[[  5  29 -23  -4  -8]
 [ -1  37 -14  -3   4]
 [  3  28  -6   8  -9]
 [ -6  28 -21  10  -3]
 [ 22  33  -7 -12 -10]
 [ 34  30   3  -5 -23]]
=>
[[ 34  30   3  -5 -23]
 [  5  29 -23  -4  -8]
 [ -1  37 -14  -3   4]
 [  3  28  -6   8  -9]
 [ -6  28 -21  10  -3]
 [ 22  33  -7 -12 -10]]

[[-15 -13  -7 -11 -11   2 -14  18  -4   7 -15   1  -4  -8]
 [ 23  27   6  -3   9   6   2 -17  14   1  -5  -2  16  -6]
 [-14  16  -6   4  -9   2 -21 -15   9   3 -11  -8  13 -28]
 [  4  -5   3  -2   1  -4  10   5   6   4 -24   7  -5 -14]
 [ 13  22  -7  12  -8  -8  31 -25   3 -22   6  22   4 -23]]
=>
[[ 13  22  -7  12  -8  -8  31 -25   3 -22   6  22   4 -23]
 [-15 -13  -7 -11 -11   2 -14  18  -4   7 -15   1  -4  -8]
 [ 23  27   6  -3   9   6   2 -17  14   1  -5  -2  16  -6]
 [-14  16  -6   4  -9   2 -21 -15   9   3 -11  -8  13 -28]
 [  4  -5   3  -2   1  -4  10   5   6   4 -24   7  -5 -14]]

[[-22 -16  20  -4  -3]
 [ -1   6   6   8  -7]
 [ -1   3   3   1  -4]
 [ 29 -19  -8  -1   2]
 [-20 -22 -39  -7 -21]
 [ -9  -6   8   0 -12]
 [  8  -1   3 -15   2]
 [-22 -16  20   2  -3]]
=>
[[-22 -16  20   2  -3]
 [-22 -16  20  -4  -3]
 [ -1   6   6   8  -7]
 [ -1   3   3   1  -4]
 [ 29 -19  -8  -1   2]
 [-20 -22 -39  -7 -21]
 [ -9  -6   8   0 -12]
 [  8  -1   3 -15   2]]

[[  7  -5   4  22  17  38  -6  12  15 -18   3  18   0 -13  -8   2]
 [ 22   2   0 -31 -12  -6   8   5  -6  16  14  -8  -6  11   3   4]
 [  2  17  -5 -37  -2  -7   1  13 -16  -2  -8   2  20 -10  -4  17]]
=>
[[  2  17  -5 -37  -2  -7   1  13 -16  -2  -8   2  20 -10  -4  17]
 [  7  -5   4  22  17  38  -6  12  15 -18   3  18   0 -13  -8   2]
 [ 22   2   0 -31 -12  -6   8   5  -6  16  14  -8  -6  11   3   4]]

[[-16   6 -11  16   8  -7 -13   9  -8 -11 -13  -3 -22]
 [ -2 -15  -6 -19 -10  -1  19 -21  -2  -4   7  -1  21]
 [-13  -5 -10   5  -5 -10   6 -11  -8 -13   2  29  -9]
 [-16  -7  -9  11  -5 -10   5 -14 -11 -11  -3  19 -19]
 [-16  -4 -12   9  -5 -10   4 -10  -8 -14  -2  29 -15]
 [-17 -15 -17 -13  -1  21  15 -15  16 -15   9  -1  14]
 [-13  -8  -9   8   0  28   2  -7  24  -9   0  -4 -14]]
=>
[[-13  -8  -9   8   0  28   2  -7  24  -9   0  -4 -14]
 [-16   6 -11  16   8  -7 -13   9  -8 -11 -13  -3 -22]
 [ -2 -15  -6 -19 -10  -1  19 -21  -2  -4   7  -1  21]
 [-13  -5 -10   5  -5 -10   6 -11  -8 -13   2  29  -9]
 [-16  -7  -9  11  -5 -10   5 -14 -11 -11  -3  19 -19]
 [-16  -4 -12   9  -5 -10   4 -10  -8 -14  -2  29 -15]
 [-17 -15 -17 -13  -1  21  15 -15  16 -15   9  -1  14]]

[[ -6  -1   6 -12  14  20   2  16]
 [-10  -9  11 -14   0 -19  -5   6]
 [ -9  18 -12  -4 -22   8  15  -4]
 [  4   6   1   6  -5  12  -2  12]
 [ 13   8 -16   0   3 -22  19  14]
 [  8  15  -6  10   4   1   4   0]
 [ -5   9  -2  -3 -13  -2  -3 -12]
 [  6   3   7 -11  -2  -4  13   7]
 [-14 -29   6  23  14  13   5 -23]
 [ -1   8   4 -16   0   2  -1  15]
 [  0  28  19  12  15  -3 -31   9]
 [ -7  10  23   5   1  14  -6   2]]
=>
[[ -7  10  23   5   1  14  -6   2]
 [ -6  -1   6 -12  14  20   2  16]
 [-10  -9  11 -14   0 -19  -5   6]
 [ -9  18 -12  -4 -22   8  15  -4]
 [  4   6   1   6  -5  12  -2  12]
 [ 13   8 -16   0   3 -22  19  14]
 [  8  15  -6  10   4   1   4   0]
 [ -5   9  -2  -3 -13  -2  -3 -12]
 [  6   3   7 -11  -2  -4  13   7]
 [-14 -29   6  23  14  13   5 -23]
 [ -1   8   4 -16   0   2  -1  15]
 [  0  28  19  12  15  -3 -31   9]]
---
[[-11 -13  -4 -32  -5 -14   8 -10  14  -5  17  -9]
 [  1  -3  -5   4  16  -1 -17   0  24  -6 -26  -2]
 [-22   5   7   8  27  12  12   7  -8 -14  12  14]
 [  3 -12   0 -11  -8  -7  13  11   0  -7  -1  -7]
 [ -3   0  -7   6  15  -2 -25   7  27  -3 -27  -1]
 [  3   6  14   9  -2  14   0  -5   3  11   3 -20]
 [  3   3  -4   6   0   2 -19  -7 -18   1   0  -7]]
=>
[[-11 -13  -4 -32  -5 -14   8 -10  14  -5  17  -9]
 [  3 -12   0 -11  -8  -7  13  11   0  -7  -1  -7]
 [  1  -3  -5   4  16  -1 -17   0  24  -6 -26  -2]
 [ -3   0  -7   6  15  -2 -25   7  27  -3 -27  -1]
 [  3   3  -4   6   0   2 -19  -7 -18   1   0  -7]
 [-22   5   7   8  27  12  12   7  -8 -14  12  14]
 [  3   6  14   9  -2  14   0  -5   3  11   3 -20]]

[[ -9  21  -4  14  -6  -9 -16  -8  -3  16]
 [  0   6  -7   9 -12  20   1  13   6  -7]
 [ 13 -13   7 -11   1   5  17  -6  10  -4]
 [  2  -8  12  20  -1   5 -25  29  -2  -3]]
=>
[[ 13 -13   7 -11   1   5  17  -6  10  -4]
 [  2  -8  12  20  -1   5 -25  29  -2  -3]
 [  0   6  -7   9 -12  20   1  13   6  -7]
 [ -9  21  -4  14  -6  -9 -16  -8  -3  16]]

[[  2  13  15 -11  12  -8 -20  13  34 -11  26   4  -9]
 [  4  -3   0   2   9   8   2 -12 -13  -1  17   3 -28]
 [ -6   0   3  -2  -7  -6  11  -5 -13  -3   7  13  11]
 [  1  -1   8   3  -8  15   2  -5  -1   5 -16   5  -1]
 [-15  12   2 -11  11   3  -9   5   3  17  -6  18 -34]
 [-15  -6   3   4 -36   9   6   3 -14 -13 -18 -15   8]]
=>
[[-15  -6   3   4 -36   9   6   3 -14 -13 -18 -15   8]
 [  4  -3   0   2   9   8   2 -12 -13  -1  17   3 -28]
 [  1  -1   8   3  -8  15   2  -5  -1   5 -16   5  -1]
 [ -6   0   3  -2  -7  -6  11  -5 -13  -3   7  13  11]
 [-15  12   2 -11  11   3  -9   5   3  17  -6  18 -34]
 [  2  13  15 -11  12  -8 -20  13  34 -11  26   4  -9]]

[[ 13   1 -21 -42]
 [  1 -25  -5  20]
 [  2 -13   5 -19]]
=>
[[  1 -25  -5  20]
 [  2 -13   5 -19]
 [ 13   1 -21 -42]]

[[ -4   5  -5  -5   6]
 [  4  22  -3   0   0]
 [ 28 -12  19  18   7]
 [-13  21 -12  -3 -12]
 [ 13  -4   6 -19  15]
 [-13  38  -7  31 -26]
 [ 26  11   6 -21  13]
 [-12  31 -18  13 -17]
 [ 18 -22  23   9   8]
 [ 25  -8  15  11   8]]
=>
[[ 18 -22  23   9   8]
 [ 28 -12  19  18   7]
 [ 25  -8  15  11   8]
 [ 13  -4   6 -19  15]
 [ -4   5  -5  -5   6]
 [ 26  11   6 -21  13]
 [-13  21 -12  -3 -12]
 [  4  22  -3   0   0]
 [-12  31 -18  13 -17]
 [-13  38  -7  31 -26]]

[[  7  14   4   6  32  21   8  14 -11  11]
 [  8  13  38  18   8  31  10  10  -9  18]
 [ 33  23  19  17  10  11  30  25  -9  11]]
=>
[[  8  13  38  18   8  31  10  10  -9  18]
 [  7  14   4   6  32  21   8  14 -11  11]
 [ 33  23  19  17  10  11  30  25  -9  11]]
